Below is a small trained network, with its code and all its weights. Each question gives an input and a target symbol and asks what happens when units are switched off, that is, made to give their printed mean instead of their output.

import numpy as np


def w(rows, s, z=0):
    codes = np.array(rows[::2]) - 128.0
    scale = np.full(codes.shape[1], s)
    scale[-1] = z or s
    return codes * scale


def norm(h):
    return h / np.sqrt((h * h).mean(-1, keepdims=True) + 1e-5)


def f(y):
    return y / 2 * (1 + np.tanh(0.7978845608 * (y + 0.044715 * y**3)))


def softmax(a):
    e = np.exp(a - a.max(-1, keepdims=True))
    return e / e.sum(-1, keepdims=True)


def log_softmax(a):
    a = a - a.max(-1, keepdims=True)
    return a - np.log(np.exp(a).sum(-1, keepdims=True))


def net(x, mask):
    ids = ['αβγεζημπτψω'.index(c) for c in x.split()]
    T = len(ids)
    res = E[ids] + P[:T]
    r = norm(res)
    for j in range(3):
        rows = slice(3 * j, 3 * j + 3)
        q, k, v = (r @ M[0][rows].T for M in (Q, K, V))
        z = softmax(np.where(np.tri(T) > 0, q @ k.T / 3**0.5, -1e9)) @ v
        o = O[0][rows]
        res = res + np.where(mask[j], z, o[:, -1]) @ o[:, :-1]
    y = f(norm(res) @ A[0][:, :-1].T + A[0][:, -1])
    res = res + np.where(mask[3:11], y, B[0][:, -1]) @ B[0][:, :-1]
    return log_softmax(norm(res)[-1] @ U[:, :-1].T + U[:, -1])


Q, K, V, O, A, B = {}, {}, {}, {}, {}, {}
E = w([
[79,103,99,146,104,124,109,143,154,104,144,163],'α',
[62,76,108,159,93,136,148,149,132,104,86,149],'β',
[163,102,107,173,128,71,125,132,117,148,133,217],'γ',
[85,227,149,178,151,83,150,126,103,32,156,197],'ε',
[123,125,152,184,118,179,185,25,186,101,216,109],'ζ',
[63,98,108,106,171,101,69,55,171,173,49,120],'η',
[167,41,77,139,139,13,151,72,119,103,107,125],'μ',
[41,135,117,145,167,112,138,159,250,159,146,59],'π',
[135,153,94,201,228,201,87,112,208,134,165,128],'τ',
[119,151,54,117,140,89,50,123,93,183,161,74],'ψ',
[74,193,126,77,135,120,194,145,89,120,141,130],'ω',
],0.016)
P = w([
[58,169,107,191,88,116,103,82,85,127,59,124],'0',
[71,156,28,136,76,188,124,117,198,122,176,244],'1',
[126,149,194,158,125,123,94,129,99,125,61,92],'2',
[72,1,173,88,155,100,80,213,59,112,139,148],'3',
[106,149,60,169,141,110,187,133,167,126,164,180],'4',
[160,166,176,142,143,108,112,129,116,121,77,106],'5',
[131,65,186,91,147,66,97,200,109,99,159,171],'6',
[151,154,71,120,137,117,216,107,146,169,236,132],'7',
[183,174,146,98,138,113,143,114,124,118,119,87],'8',
[122,116,151,47,196,97,109,124,96,91,200,156],'9',
[147,115,123,178,111,98,213,159,104,174,180,201],'10',
],0.015)
Q[0] = w([
[177,5,191,97,244,87,85,198,143,139,206,191],'h0',
[46,101,194,100,204,28,119,141,138,52,180,79],'h0',
[121,146,3,251,87,138,200,52,166,182,51,166],'h0',
[45,77,84,188,159,55,134,82,165,107,152,143],'h1',
[156,208,72,216,19,104,178,107,222,146,10,148],'h1',
[154,44,252,36,243,57,109,180,134,56,205,135],'h1',
[181,138,153,92,142,123,180,52,83,159,85,80],'h2',
[202,126,136,123,182,143,109,112,148,95,80,38],'h2',
[146,140,199,116,100,138,138,130,94,138,71,86],'h2',
],0.0072)
K[0] = w([
[195,173,128,99,224,67,139,116,143,175,186,100],'h0',
[176,100,106,81,187,127,153,125,195,84,169,66],'h0',
[94,80,212,154,114,116,172,126,130,26,70,160],'h0',
[177,96,103,76,181,124,110,151,219,172,77,84],'h1',
[68,83,152,254,84,102,108,131,154,107,48,171],'h1',
[209,201,106,77,221,60,209,127,154,108,199,95],'h1',
[127,91,183,126,113,122,120,117,72,119,123,68],'h2',
[178,127,180,139,181,171,118,142,91,124,84,108],'h2',
[77,103,162,110,125,124,83,155,112,134,107,124],'h2',
],0.0094)
V[0] = w([
[121,157,199,62,90,14,160,175,146,110,109,40],'h0',
[136,97,74,172,105,93,11,58,29,216,181,138],'h0',
[51,51,139,118,126,136,131,60,218,224,74,110],'h0',
[81,212,198,100,129,196,197,182,120,208,145,194],'h1',
[138,95,98,197,144,222,1,209,173,240,63,107],'h1',
[158,44,197,211,143,166,107,65,218,136,151,181],'h1',
[181,136,214,210,118,87,87,152,104,201,83,77],'h2',
[48,48,170,118,113,90,145,128,104,128,186,60],'h2',
[58,84,187,74,124,70,98,187,150,86,98,145],'h2',
],0.0067)
O[0] = w([
[62,78,165,108,174,35,132,135,116,115,140,138,107],'h0',
[210,114,169,84,142,151,62,124,63,198,143,123,175],'h0',
[93,83,148,88,97,132,150,208,72,62,49,112,201],'h0',
[47,170,144,105,83,154,94,254,128,148,131,69,52],'h1',
[89,195,138,105,166,95,159,45,161,184,238,164,146],'h1',
[133,226,70,97,81,102,141,74,90,31,115,79,142],'h1',
[129,160,95,177,108,100,132,156,140,176,102,21,2],'h2',
[88,107,170,166,89,198,239,90,88,146,157,132,103],'h2',
[152,96,118,159,45,161,164,85,124,156,64,88,98],'h2',
],0.0083,0.0057)
A[0] = w([
[145,117,85,174,130,102,200,106,123,229,240,226,165],'n0',
[51,79,2,87,183,115,114,106,180,113,197,208,163],'n1',
[106,137,145,72,140,92,126,72,168,196,49,73,75],'n2',
[63,83,190,101,160,105,148,189,179,148,183,84,117],'n3',
[134,154,8,121,64,103,83,155,112,220,147,78,2],'n4',
[174,183,199,102,133,72,188,100,229,98,122,47,108],'n5',
[113,115,70,192,133,123,233,176,118,129,140,161,204],'n6',
[127,188,42,58,92,144,162,68,152,122,182,225,63],'n7',
],0.0091,0.0075)
B[0] = w([
[91,188,208,85,131,95,150,73,160,153,179,143,221],'n0',
[109,210,105,178,96,125,187,56,141,159,121,192,254],'n1',
[103,115,54,59,104,172,101,128,151,54,167,157,140],'n2',
[140,123,135,91,134,134,146,195,66,134,190,117,157],'n3',
[109,76,39,147,40,104,114,173,90,92,166,138,128],'n4',
[144,36,205,170,101,165,73,197,98,155,111,95,150],'n5',
[116,194,118,82,175,101,139,150,142,158,185,158,183],'n6',
[88,92,94,207,109,174,120,171,176,97,248,206,202],'n7',
],0.012,0.015)
U = w([
[126,145,49,243,111,120,167,91,211,107,197,187,48],'α',
[53,126,74,76,212,56,244,104,139,112,159,127,253],'β',
[175,201,228,35,207,52,147,60,72,216,168,100,119],'γ',
[183,227,211,150,71,148,139,121,41,4,109,116,6],'ε',
[114,62,254,250,24,202,142,72,73,188,128,104,6],'ζ',
[97,112,179,9,91,140,59,70,162,56,91,118,167],'η',
[213,22,149,168,190,88,167,63,94,77,82,155,161],'μ',
[116,28,175,143,179,131,114,252,124,182,192,127,122],'π',
[146,146,160,206,214,96,24,152,174,117,81,119,224],'τ',
[192,120,60,152,39,75,89,150,51,185,184,127,85],'ψ',
[163,190,137,116,74,202,230,130,70,252,14,113,202],'ω',
],0.0082,0.003)

Each question gives the input, a string of symbols that net reads in full, and the target symbol t.
The units are the heads (3 rows each of Q, K, V and O) and the neurons (one row each of A and B). Each row of codes is followed by its name. A weight is (code - 128) times the scale printed after its matrix; where a second scale follows, it is the last column's (O, A, B and U).
mask holds one flag per unit, heads first, then neurons. A switched-off unit (its flag False) gives its mean, the last column of its rows in O or B, instead of its output. The means were averaged over made-up inputs and are rounded, as every weight is.
A unit's drop is (log p(t) with every unit on - log p(t) with that unit switched off) / (log p(t) with every unit on - log p(t) with every unit switched off).
The circuit of an input: a set's keep is (log p(t) with only the set's units on - log p(t) with every unit switched off) / (log p(t) with every unit on - log p(t) with every unit switched off). Starting from all 11 units, units are removed one at a time, each time the one whose removal leaves the highest keep (on an exact tie, the one counted first), for as long as the keep stays at least 0.8.
circuit, biggest first: the units of the circuit, biggest drop first
unit that matters most: the unit with the biggest drop
top k neurons: the k neurons with the biggest drops, biggest first
which heads matter: for each layer, one digit per head in row order, 1 if its drop is at least 0.15 and else 0, layers parted by /
input β π τ π ζ μ α, target μ: which heads matter : 010
input μ μ π μ τ ω γ τ τ π, target α: which heads matter : 100
input τ ω ω β ψ β α, target γ: circuit, biggest first : h0, n7
input ζ ψ τ μ η η μ μ τ μ, target α: circuit, biggest first : h0, n7
input α γ π τ γ α η, target η: circuit, biggest first : n7, h2, n2, n6
input μ γ μ ω τ ε μ, target α: circuit, biggest first : h0, h1, n7
input ζ ψ β β π η ζ γ γ ζ, target ε: circuit, biggest first : h1, n7
input π π ε ε μ μ, target μ: which heads matter : 000
input ζ ζ μ π γ ψ π ω β τ, target π: which heads matter : 010
input α μ γ ε η ε ω ω τ ζ, target π: circuit, biggest first : h1
input η μ α η, target μ: which heads matter : 010
input τ α α ψ ζ β, target β: top 3 neurons : n6, n7, n1
input β τ μ π, target α: which heads matter : 110
input τ β ω, target ω: which heads matter : 100
input η ψ η γ ψ γ ζ ψ π, target π: which heads matter : 000
input ψ ω μ τ ω γ, target γ: top 2 neurons : n7, n1
input η η ζ ω μ α η β ψ, target ψ: which heads matter : 000
input π η β μ γ π ψ, target γ: which heads matter : 000
input η γ τ μ α α μ, target μ: which heads matter : 010
input ω γ μ γ, target μ: circuit, biggest first : h1, n0, n7
input ζ π μ π α τ ψ τ μ ε, target α: circuit, biggest first : n7, h0
input α μ ε, target ε: which heads matter : 000
input π η μ τ ε τ τ ψ τ, target τ: unit that matters most : h2
input ω α μ τ μ ψ ε, target γ: which heads matter : 100
input α γ ψ ω η μ μ ζ β, target β: which heads matter : 101
input π γ μ ψ ω ψ ε π η, target η: top 3 neurons : n2, n7, n1
input ω α π η η π γ, target β: circuit, biggest first : h0
input ω μ η η α μ β, target μ: circuit, biggest first : h1, n7
input π ε ζ α τ γ η, target α: circuit, biggest first : h0, h1, n7
input ψ π ε π ω τ π ψ ψ π, target γ: which heads matter : 100
